Below are the code and all the weights of a small trained network. Each question names an input and a target symbol and asks about switching units off, where a switched-off unit gives its printed mean instead of its output.

import numpy as np


def w(rows, s, z=0):
    codes = np.array(rows[::2]) - 128.0
    scale = np.full(codes.shape[1], s)
    scale[-1] = z or s
    return codes * scale


def norm(h):
    return h / np.sqrt((h * h).mean(-1, keepdims=True) + 1e-5)


def softmax(a):
    e = np.exp(a - a.max(-1, keepdims=True))
    return e / e.sum(-1, keepdims=True)


def log_softmax(a):
    a = a - a.max(-1, keepdims=True)
    return a - np.log(np.exp(a).sum(-1, keepdims=True))


def net(x, mask):
    ids = ['βγδεζηλτψ'.index(c) for c in x.split()]
    T = len(ids)
    res = E[ids] + P[:T]
    u = 0
    for l in range(3):
        r = norm(res)
        for j in range(3):
            rows = slice(2 * j, 2 * j + 2)
            q, k, v = (r @ M[l][rows].T for M in (Q, K, V))
            z = softmax(np.where(np.tri(T) > 0, q @ k.T / 2**0.5, -1e9)) @ v
            o = O[l][rows]
            res = res + np.where(mask[u + j], z, o[:, -1]) @ o[:, :-1]
        u += 3
    return log_softmax(norm(res)[-1] @ U[:, :-1].T + U[:, -1])


Q, K, V, O = {}, {}, {}, {}
E = w([
[33,150,181,189,99,82,162,162],'β',
[27,69,93,102,255,85,4,120],'γ',
[133,239,119,120,194,123,52,86],'δ',
[86,199,151,197,186,132,110,160],'ε',
[127,138,104,154,48,110,7,99],'ζ',
[129,120,45,176,90,191,123,83],'η',
[189,157,188,109,120,188,180,94],'λ',
[98,56,75,83,63,82,113,91],'τ',
[59,161,103,17,242,147,92,167],'ψ',
],0.007)
P = w([
[2,175,126,101,173,118,131,149],'0',
[103,112,152,123,138,142,122,80],'1',
[53,165,85,108,92,146,144,207],'2',
[182,96,178,124,144,74,154,112],'3',
[124,155,80,105,53,167,101,251],'4',
[154,41,162,206,145,103,130,85],'5',
],0.0084)
Q[0] = w([
[180,13,166,114,151,66,102,91],'0.h1',
[152,54,178,248,180,100,190,38],'0.h1',
[239,152,207,67,120,101,190,79],'0.h2',
[105,154,120,70,97,234,96,204],'0.h2',
[181,198,3,96,66,44,91,218],'0.h3',
[105,216,122,6,115,98,161,110],'0.h3',
],0.0056)
K[0] = w([
[129,119,155,76,194,183,212,37],'0.h1',
[130,33,181,137,201,65,146,88],'0.h1',
[1,107,137,90,171,148,86,76],'0.h2',
[122,167,186,115,83,132,59,153],'0.h2',
[158,185,237,118,77,152,46,145],'0.h3',
[67,162,113,114,88,222,82,133],'0.h3',
],0.0066)
V[0] = w([
[201,71,192,192,164,154,117,76],'0.h1',
[167,170,215,212,23,160,146,95],'0.h1',
[99,153,252,63,118,130,27,105],'0.h2',
[228,45,153,193,137,107,137,35],'0.h2',
[162,115,239,104,188,143,205,132],'0.h3',
[150,15,77,117,69,53,208,139],'0.h3',
],0.0036)
O[0] = w([
[90,90,142,166,113,114,41,164,48],'0.h1',
[121,114,20,71,184,30,2,136,131],'0.h1',
[134,217,59,138,72,34,191,93,119],'0.h2',
[155,171,251,95,143,60,65,177,1],'0.h2',
[153,141,134,181,98,136,163,57,40],'0.h3',
[121,247,190,139,105,162,78,41,82],'0.h3',
],0.0045,0.0035)
Q[1] = w([
[95,94,85,186,68,162,157,210],'1.h1',
[142,52,144,198,87,159,101,75],'1.h1',
[103,79,76,162,91,175,169,205],'1.h2',
[130,70,157,187,112,64,94,110],'1.h2',
[149,105,254,119,97,117,118,70],'1.h3',
[143,167,171,69,138,126,140,29],'1.h3',
],0.0079)
K[1] = w([
[255,193,106,24,130,192,82,163],'1.h1',
[186,148,164,104,214,22,128,117],'1.h1',
[108,124,219,202,118,137,149,165],'1.h2',
[173,86,191,101,124,86,122,33],'1.h2',
[168,118,141,252,181,143,101,67],'1.h3',
[45,110,92,228,185,196,169,72],'1.h3',
],0.0072)
V[1] = w([
[131,95,129,158,254,133,112,96],'1.h1',
[111,99,162,221,72,147,133,149],'1.h1',
[126,86,186,52,110,137,144,149],'1.h2',
[139,80,122,106,174,135,191,97],'1.h2',
[111,37,144,81,127,118,97,162],'1.h3',
[152,119,129,63,45,87,156,192],'1.h3',
],0.0071)
O[1] = w([
[181,141,90,109,89,163,144,144,106],'1.h1',
[123,3,83,117,130,177,157,173,160],'1.h1',
[121,151,92,194,65,127,124,167,3],'1.h2',
[49,215,156,123,170,149,32,87,202],'1.h2',
[75,120,154,108,146,115,181,96,101],'1.h3',
[45,135,92,227,173,225,145,59,85],'1.h3',
],0.0059,0.003)
Q[2] = w([
[193,139,81,103,66,207,143,131],'2.h1',
[151,121,163,41,181,129,51,80],'2.h1',
[140,154,72,115,41,142,155,105],'2.h2',
[192,56,94,160,213,127,153,47],'2.h2',
[93,85,1,150,35,148,109,151],'2.h3',
[144,53,163,213,90,108,72,60],'2.h3',
],0.0069)
K[2] = w([
[121,81,183,123,178,79,123,140],'2.h1',
[106,199,112,117,125,81,142,127],'2.h1',
[84,138,143,99,198,164,131,140],'2.h2',
[114,80,234,151,92,83,131,125],'2.h2',
[162,113,103,254,174,186,130,187],'2.h3',
[158,114,193,130,175,87,91,95],'2.h3',
],0.0092)
V[2] = w([
[51,117,222,113,120,60,128,155],'2.h1',
[153,122,109,163,71,137,120,182],'2.h1',
[218,91,89,87,78,161,57,109],'2.h2',
[171,142,90,91,208,223,59,159],'2.h2',
[142,190,112,140,253,154,175,180],'2.h3',
[158,157,151,87,191,23,54,72],'2.h3',
],0.0056)
O[2] = w([
[43,133,151,216,131,31,221,188,119],'2.h1',
[146,142,8,110,29,212,117,79,37],'2.h1',
[2,126,127,161,210,24,191,89,16],'2.h2',
[125,168,163,181,100,24,186,197,174],'2.h2',
[232,18,97,251,88,52,95,87,168],'2.h3',
[75,140,29,176,126,170,191,194,2],'2.h3',
],0.0049,0.0031)
U = w([
[118,102,161,149,46,162,206,186,205],'β',
[97,90,187,82,151,33,93,161,135],'γ',
[157,169,60,158,112,85,129,132,150],'δ',
[199,20,87,179,120,87,161,138,53],'ε',
[64,153,57,155,111,92,43,93,5],'ζ',
[164,66,122,68,116,202,76,114,68],'η',
[174,171,198,171,108,138,152,33,180],'λ',
[65,112,144,141,172,158,201,1,245],'τ',
[116,211,177,91,140,184,128,191,107],'ψ',
],0.0094,0.0026)

Each question gives the input, a string of symbols that net reads in full, and the target symbol t.
The units are the heads (2 rows each of Q, K, V and O). Each row of codes is followed by its name. A weight is (code - 128) times the scale printed after its matrix; where a second scale follows, it is the last column's (O and U).
mask holds one flag per head, layer by layer. A switched-off head (its flag False) gives its mean, the last column of its rows in O, instead of its output. The means were averaged over made-up inputs and are rounded, as every weight is.
A unit's drop is (log p(t) with every unit on - log p(t) with that unit switched off) / (log p(t) with every unit on - log p(t) with every unit switched off).
The circuit of an input: a set's keep is (log p(t) with only the set's units on - log p(t) with every unit switched off) / (log p(t) with every unit on - log p(t) with every unit switched off). Starting from all 9 units, units are removed one at a time, each time the one whose removal leaves the highest keep (on an exact tie, the one counted first), for as long as the keep stays at least 0.8.
circuit, biggest first: the units of the circuit, biggest drop first
most important unit: the unit with the biggest drop
which heads matter: for each layer, one digit per head in row order, 1 if its drop is at least 0.15 and else 0, layers parted by /
input λ τ η τ, target ψ: most important unit : 2.h3
input ε η η η η η, target γ: circuit, biggest first : 0.h2; 2.h2; 1.h3
input β η β, target η: circuit, biggest first : 2.h1; 2.h3; 1.h3; 1.h1
input ψ η ζ γ λ ζ, target β: which heads matter : 100 / 000 / 001
input η β η β, target η: which heads matter : 000 / 000 / 010
input ζ ψ η γ τ η, target β: circuit, biggest first : 0.h1; 2.h3; 1.h3; 0.h2
input δ ε η τ λ β, target ψ: circuit, biggest first : 0.h3; 2.h3; 1.h3
input η β η ε, target η: which heads matter : 000 / 000 / 010
input η η δ τ η τ, target ψ: circuit, biggest first : 2.h3; 0.h3; 0.h2
input ε η β η η β, target γ: which heads matter : 110 / 001 / 010
input ψ η δ, target δ: circuit, biggest first : 2.h3; 0.h2; 2.h2
input η ζ ζ ζ η, target ζ: which heads matter : 110 / 101 / 001
input ε ζ η δ γ ζ, target δ: circuit, biggest first : 1.h1; 2.h3
input ψ ζ η λ, target τ: circuit, biggest first : 2.h2; 0.h2; 2.h3
input ζ ψ τ η, target λ: circuit, biggest first : 1.h1
input ε β β ζ, target η: circuit, biggest first : 2.h2; 1.h2
input η ζ λ, target λ: circuit, biggest first : 2.h3; 1.h3
input β ε η β β ζ, target η: which heads matter : 000 / 000 / 011
input τ ζ ε η η η, target γ: which heads matter : 011 / 001 / 010
input η ψ η β, target λ: circuit, biggest first : 2.h1; 1.h1
input γ ζ ζ ζ η β, target τ: circuit, biggest first : 2.h2; 2.h3
input ψ ζ γ η, target τ: circuit, biggest first : 2.h3; 2.h2
input λ η η δ η ε, target δ: which heads matter : 000 / 100 / 001
input η δ δ λ ε ε, target ζ: most important unit : 0.h1
input η δ η, target δ: which heads matter : 001 / 111 / 011
input η η β β η γ, target η: which heads matter : 000 / 000 / 010
input η β η, target β: most important unit : 2.h1
input η τ δ η, target ψ: which heads matter : 001 / 001 / 001
